Each row has a hidden stage along a path, written after it and counted from one end. A new block has a new path.
[ -60   55 -128   -9  -55  158  101  103 -106   53  -87   51  105  -59
   73   -5   25   51  -40  -31   -9 -152  -70    4   40 -106  -98   46
  113  168   -7  -14   95   84  -42  -30  -93   33   82  125   61 -151
   42 -254   52    9]	32
[ -90   31    5  -69   50  111 -209   96   50  109  -16 -120 -163 -188
 -170  140  182 -132 -103  -71 -224 -192 -146  -58  -96  225  -60 -160
 -273   78 -188 -276  101  128  -49  157   25  146  129  -13   92   -7
  -24  -54 -168  296]	21
[ -28  -45   93   -4    0  -88   -5   49   54   19   10   -4  -88    4
  -63  -46   48  -37  -43  -21   -7   92   33  135  -43   39 -103   -9
  -10   24   55   86  -58  -24  -28    3   51  -54    0  -75  -10    4
  -11   -9  -86   -8]	5
[ -64  191   23  -93  -54   33   29  120  -59   40   11   -7  -69 -150
   45  -25  -90  176   51 -173  -10    1   22  -44   46   18   73   -2
 -165   31  120   13  -68   27  128  -19  -70  126  101  -80   62   41
  -13  -42   25   93]	33
[ -15 -149  -12    1   97 -124   65  -13   60 -102   76 -105  145  -93
  -13   88  -27   52   -7  146   39  129  -72   -4 -191  146   91   99
  167   98   13 -127 -150  -81   87 -179  -73 -139   61  140  -92   45
  -73    7   15  149]	19
[ -82   35 -101  -58  -32   69   24   99  -36   -1   -3   11    1  -27
   26  -35   15  158  -11  -24   18  -45   14  -34  -26   25 -125    4
   13   76   59  -96  -20  -41   45  -57 -101    9   12   77   36  -86
  -42 -129    3  101]	37
[ -40   41  -87  -60  -14   63    0   90   -3    4   46  -21  -25    5
    7  -43   -2  179  -29  -39    9   21    9  -39  -33   93 -173  -11
  -18   -8   96 -117  -96  -51   65  -48  -90  -25    4   41   50  -54
   -5  -84  -20   91]	36
[ -61 -106  108   -3    9    6  -24  -24   37   33   17  -13  112   62
  -29   68  -43   37  -54   90 -100  136  -86  177 -149 -170 -120  -18
  -12   54  149   95    0   46  191  -41  -40  -23   26 -114   26   43
   24  -62  -89    5]	5
[ -11 -183  -36   27  141 -172   80  -18   83 -169  130 -142  199  -68
  -20   94  -38   61   -4  228  103  180  -93    7 -271  149   96  155
  302  125   13 -172 -185 -154  109 -248  -73 -238   76  225 -164   33
 -127  -22   46  210]	18
[ -55  213  118 -122  -73   -4   33   52  -65   68   37  -63 -131 -210
   63  -14 -120  118  108 -253  -54   67   19  -82  110  128  254  -42
 -258  -14  134  112 -103   79  185   12  -46  211  134 -195   95  179
    8   92   -2   69]	27
[ -43   88  -83  -51  -36   74   32   97  -55    4   39  -28  -10  -20
   36  -19    3  142  -15  -38    4  -28  -28  -18  -21    6 -106   28
   45   60   51  -83  -25  -15   50  -47  -92  -24   61   69   47  -60
  -17 -138    3  125]	32
[  55 -100  128   42  -12 -153  -89  -40    5  -11   13  -74  -26  -29
  -48   -5   80  -19    7   -1  -53   67  -63   21  -70  153   -8  -32
   17    7   20   -6 -135   27  -64   -5    6  -48   60 -100  101   92
   41  181 -130  -39]	14
[  25  -90   48   -8  -13  -80  -47  -26    4    5   28  -66  -14  -35
  -16   -3   52   34    1    1  -49   52  -36  -38  -57  194  -24  -18
   -2   -2   23  -57 -120   10  -19  -31  -45  -26   24  -26   93   74
   29  112 -102    7]	21
[ -25   69  -55  -21  -32   17  -68   88  -34  -14   42  -35  -45   20
  -13 -103   24  186   13  -67   44   -3  -18  -63  -43   98 -160  -25
   24    7  111 -124 -122  -63   20  -30  -66  -27   51   21   90  -52
  -24  -38  -42   59]	36
[ -36  -52   66  -25   48  -48  -16   62   48  -35   15  -54 -111  -29
  -85  -34   69  -48  -72  -84  -44   94   48   95  -24   80 -106  -19
  -22    8   31   27  -22    0   13   32   35    2   47  -55  -28   55
  -13  -52  -59  104]	6
[ -47  156  201 -136  -62  -74   47   20  -17  110   -7  -35 -130 -307
   54   21 -168   85  119 -283  -95  122   53  -81  142  202  389  -68
 -414  -44  151  179 -170  121  204   16  -26  275  109 -297  101  260
   45  226  -21  -24]	23
[ -28   76  -79  -52  -13   73   29   97  -30   -8   53  -35  -14  -15
   20  -17  -11  165  -33  -42    0    4  -17  -22  -27   41 -143   12
    6   13   69 -102  -61  -25   64  -43  -94  -26   39   50   36  -49
    0 -114    3  125]	33
[ -46   55  -76  -55  -27   70    9   84  -25   -9   48  -22  -19    8
   17  -49    0  170  -17  -35   21    3   -5  -37  -34   64 -165   -5
   10   11   88  -94  -60  -48   55  -44  -96  -14    4   48   44  -57
  -14  -99   -9   97]	35
[ -63  -94   61   -9   46  -94    0   87   87  -23  -19   30  -97   -7
 -111 -103   21    9  -78  -52   14  106  117  107  -42   56 -170  -35
  -72    3   84   56  -83  -47  -15   16   45  -18  -41  -59  -48  -10
  -34  -35  -70  -17]	2
[ -38 -139   39  -62    3  -23   22  -69    5  -32   48 -103  -44  -40
   12   35   78  -63   -9    8  -80   71   -9  -32  -30  217    9  -23
   24   18  -31    1   20   21   35  -20  -62   42  -15    9   20  120
  -12   43  -81  122]	17
[-173  -69  -85  -57  -69   41  207  -50  -92  -93   54 -105 -129   44
   59   42  127 -112  -18   64  -85   42   21  151   70  -65   62  -71
  177  179 -105  149  114   14   77  -23  -52  -86   12   24  -63    2
 -146  -65  -63  210]	6
[ -88  -77  -20  -84  -29  193   -6 -122  -77   34  101 -137  217   87
  111  146  -74  127   10  112 -172  114 -203   -9 -147 -108  -22   -1
   93   73  157  -23   71   98  401 -110 -207   47  101    3  130  135
   24 -125  -61  178]	25
[ -18   15  -26  -40  -41   87   15   10  -37   61   53  -35  123   16
   62   93  -57  154  -22   74  -84   29 -127   31 -102  -75  -91   24
   15   50   99  -57  -39   41  161  -84 -130  -45   52    0   97   -8
   45  -80  -45   65]	28
[  80   64   65   65  -25  -91 -127   42  -71  -65   45  -89  -25  -11
  -45  -85   32  150   23  -86   12   -1  -94  -65  -61   94  -99  -30
   39  -21   76 -110 -186   14  -66    9  -42  -42  129  -67  138   31
   40  126  -78   -9]	26
[ -20 -105  100  -51  -14  -57   -4  -57   12   12   25  -76  -45  -59
    9   31   58  -64   12  -16  -81   79  -15    4  -29  183   48  -13
  -18   19    3   49   -8   36   29  -18  -30   50   11  -53   49  130
   11   72  -90   59]	15
[-252  -20 -413 -107 -111  206  512  -28 -178 -201   86 -112  -94  -22
  160  215   54  120  -97  182 -142  -67   29  103  198 -124   92 -203
   68  195 -242  -13   30   30  151  -78 -264 -188 -116  102 -128 -173
 -178  -12   17  319]	36
[ -15 -123    8  -61   17  -17   53  -21   22  -18   24  -59   -3  -78
   12   53   29    9  -40    2  -77   62   12  -33  -24  196  -20   -4
  -34   -3  -12  -39  -33   26   32  -38  -83   27  -26   17   16   85
   26   29  -47   85]	21
[ -94   97 -123  -86  -36  124   84   65 -111  -85   83 -111  -82  -14
   64  -23   48   93    0  -75  -16  -30   -5  -58   33   41  -52    4
  113   81  -12  -69   72   -7   91  -27 -121   27   82  112    5    0
  -82 -171   25  279]	30
[ -4 -68 -10 -60  -3  21  22 -25   7  -6  70 -89 -19 -12  16  23  26  45
 -27  -3 -59  74 -29 -42 -33 195 -72 -16  -1 -29  23 -56 -62  10  55 -33
 -83  -6 -11  10  51  66  32  20 -64  87]	23
[ -43   81  -84  -59  -14   79   39  104  -44  -31   45  -37  -18  -28
   26  -25   -4  155  -26  -53    9  -13   -5  -31  -20   27 -132   20
   26   33   54  -98  -23  -25   59  -43 -101   -3   47   72   20  -48
  -20 -140   19  153]	33
[-12 -24 -23 -54 -15  31  24   0 -16  -1  66 -76 -13 -12  25  19  20  65
 -21  -4 -49  43 -39 -33 -34 138 -72   0  22  -1  24 -60 -44   6  54 -39
 -88 -17  13  30  55  38  18 -19 -49 101]	25
[ -52  -48   57  -28   60  -35  -11   77   48  -57   12  -58 -123  -34
  -96  -58   74  -58  -73 -101  -27   84   64   82  -19   91 -116  -26
  -13   14   27   23   -1   -7    7   44   37   23   50  -34  -50   49
  -30  -80  -44  128]	5
[ -96   86  -51  -74  -38   45   13  111  -52   -9   -6   12  -29  -78
   30  -48  -12  167   27  -77   25  -46   31  -53  -13   22  -51    2
  -47   77   79  -61  -10  -32   68  -46  -93   78   35   38   32  -43
  -61 -108   18  117]	37
[ -36    5 -178   30  146  -86   95  162   44 -204  133  -74  242  -47
  -15   31 -111  290  -22  198  215  101  -73    5 -297  -46  -58  215
  341  162   96 -303 -217 -237  140 -297 -120 -296  125  328 -200 -146
 -178 -232  160  288]	35
[ -36  -53   66  -19   35  -60    0   52   52  -31   26  -47 -111   -6
  -78  -52   56  -38  -60  -67  -24  114   51  103  -20   80 -105  -27
   -9    2   53   51  -55  -17   14   20   37  -27   30  -64  -28   42
  -18  -27  -65   66]	5
[ 13 -87  79 -17  16 -60  16   3  52  18  27 -52 -50 -21 -36  37  54 -53
 -63 -10 -79 116 -13 113 -29  99 -55 -10 -14  -6  25  47 -74  22  17  -6
  11 -60  26 -82  16  63  47  31 -86  31]	9
[ -17 -100   64   -8   31  -92   33   -8   27  -41   33  -73   32  -62
  -11   67   40  -50  -17   58  -33   90  -47   78  -96   66   46   50
   96   85   -7   12  -33   -4   33  -76  -19  -65   62   17  -32   65
  -27   -4  -37  109]	12
[ -39 -130   10  -43  -12  -16   49  -23   -4   11  -23  -26   41  -86
   27   67   48  -24  -22   41  -78   -1  -15  -11  -37  113   20   16
   10   82  -41  -11   28   48    2  -49  -78   34   -4   42   32   46
    8   -5  -50   57]	20
[ -16    2  -19  -37  -28   90   12    2  -33   46   57  -45  136   12
   56  103  -60  154  -26   76  -88   42 -132   28 -111  -71  -94   18
    7   37   99  -62  -38   45  171  -84 -137  -35   49   -2   90    4
   53  -75  -40   75]	27
[ -42   66  -82  -52  -33   70   21   94  -31    9   37  -12   -8   -5
   25  -25   -4  167  -21  -26    7  -12  -11  -20  -32   27 -147    8
   10   32   75  -92  -55  -32   55  -49  -93  -26   23   51   49  -67
  -11 -111   -8   97]	34
[ -45  -41  102   -5   10  -97  -10   64   58  -11    2   11 -102    0
  -75  -87   39  -29  -37  -34   29   81   61  121  -52   40 -135  -12
  -19   23   62   94  -37  -44  -54   16   55  -20  -29  -62  -40  -11
  -32  -29  -69   -8]	4
[ -38 -176  -41  -10  -24   96  109  -57  -39   65 -100   11  124  -64
   64   45   79 -131  -49   31  -81  -67  -71   -9   39  101  -23    6
  100  120  -72   63  107  131  -78  -14  -73   72  -11   84   57  -22
   98 -100  -23  -78]	20
[  -9 -151   47  -15   43 -110   49  -19   45  -37   20  -60   68  -93
   -7   92   21  -21  -25   88  -41   92  -34   48 -109  107   62   58
   62   79  -14  -28  -67   -7   37 -103  -46  -66   31   35  -31   69
  -16   31  -35   88]	15
[ -59   33  -84  -67  -15   57   20   88  -13  -21   37  -12  -24  -11
   12  -46   -3  179  -19  -40   27   10   25  -44  -30   87 -153   -9
  -16    8   86 -102  -72  -59   60  -52  -99   -2  -14   49   24  -58
  -27  -88   -2  102]	37
[ -15 -173   79  -27  -32  -35   -1  -96   28   81   14  -29  106   -8
   33  126   11  -12  -13  140 -130   81  -99   67 -116   51    8   -3
  -12   54   36   33  -31   58   91  -79  -74  -31  -22  -53   90   77
   50   75 -123  -22]	16
[ -38 -145  -36   69  217 -236   84  144  159 -216   89  -47  163  -49
 -135   -5  -81  118  -84  185  196  225   24  152 -301  -29  -66  183
  275  134   98 -154 -247 -235   84 -235   16 -314   85  213 -282  -79
 -179 -153   96  187]	3
[ -12   78  -74  -44  -24   64   16   87  -33    8   62  -47  -18   -5
   20  -14    1  150  -29  -39   -9    8  -36  -16  -27   49 -131   14
   24   13   64 -100  -80  -18   55  -45  -84  -55   59   41   59  -43
   12  -93  -18  111]	31
[ -30   78  -66  -54  -35   73   29   61  -55   -7   72  -68  -29   -6
   40  -11   14  116   -8  -41  -16    2  -38  -29  -18   50  -93   18
   56   33   41  -74  -28   -8   65  -40  -91  -22   63   55   52  -14
  -11 -103  -14  147]	29
[ -48  189   28  -86  -66   28   21  107  -54   67   24  -12  -65 -125
   50  -24  -88  170   56 -156  -12   12    1  -33   40   25   72   -1
 -146   26  126   20  -92   26  124  -25  -61   90  105  -88   87   36
    1  -24    4   64]	32
[ -24  -52   -4  -46  -16   53   34   -7  -16   32   29  -31  126  -33
   50  119  -47  113  -34   81 -104   36  -94   22  -98  -32  -50   17
  -24   50   58  -48  -17   57  143  -84 -133   -7   22    2   65   28
   44  -45  -39   74]	25
[ -17 -100   12  -58   -4  -18   27  -30   13    3   38  -64  -15  -46
   16   41   38   12  -19   17  -70   54   -9  -30  -40  185  -24   -5
  -12    9   -5  -38  -36   11   29  -42  -73    7  -21   16   42   71
   12   34  -70   79]	21
[   0   36  -56  -53  -12   59   34   51  -23   -9   73  -69  -19  -13
   23    7    1  113  -37  -39  -30   39  -35  -28  -19  103 -111   10
   19  -11   44  -88  -73   -2   61  -38  -90  -35   39   35   46    5
   26  -63  -21  116]	28
[ -36  -74   59  -14   46  -71   -7   74   73  -16    3  -13 -104  -11
  -98  -63   46  -21  -80  -63  -19  115   74  111  -28   75 -140  -26
  -44   -5   65   40  -77  -25    3   21   42  -33    8  -65  -28   22
  -10  -32  -70   33]	4
[ -75   46  -91  -51  -33   57   26  111  -40   -2   -7   21    6  -36
   26  -36   11  160  -10  -21   23  -58   15  -27  -32    4 -124   16
   13   82   56  -91  -15  -38   29  -58  -99    9   15   79   32  -93
  -42 -134   11   99]	36
[ -39   10  205 -101  -25 -101   28  -33   10   50   -1  -63 -109 -220
   23   41  -57  -35   70 -173 -101  128   39  -18   70  205  281  -49
 -258  -16   69  170  -73   96  127   16   -5  202   62 -223   47  245
   27  187  -54   22]	15
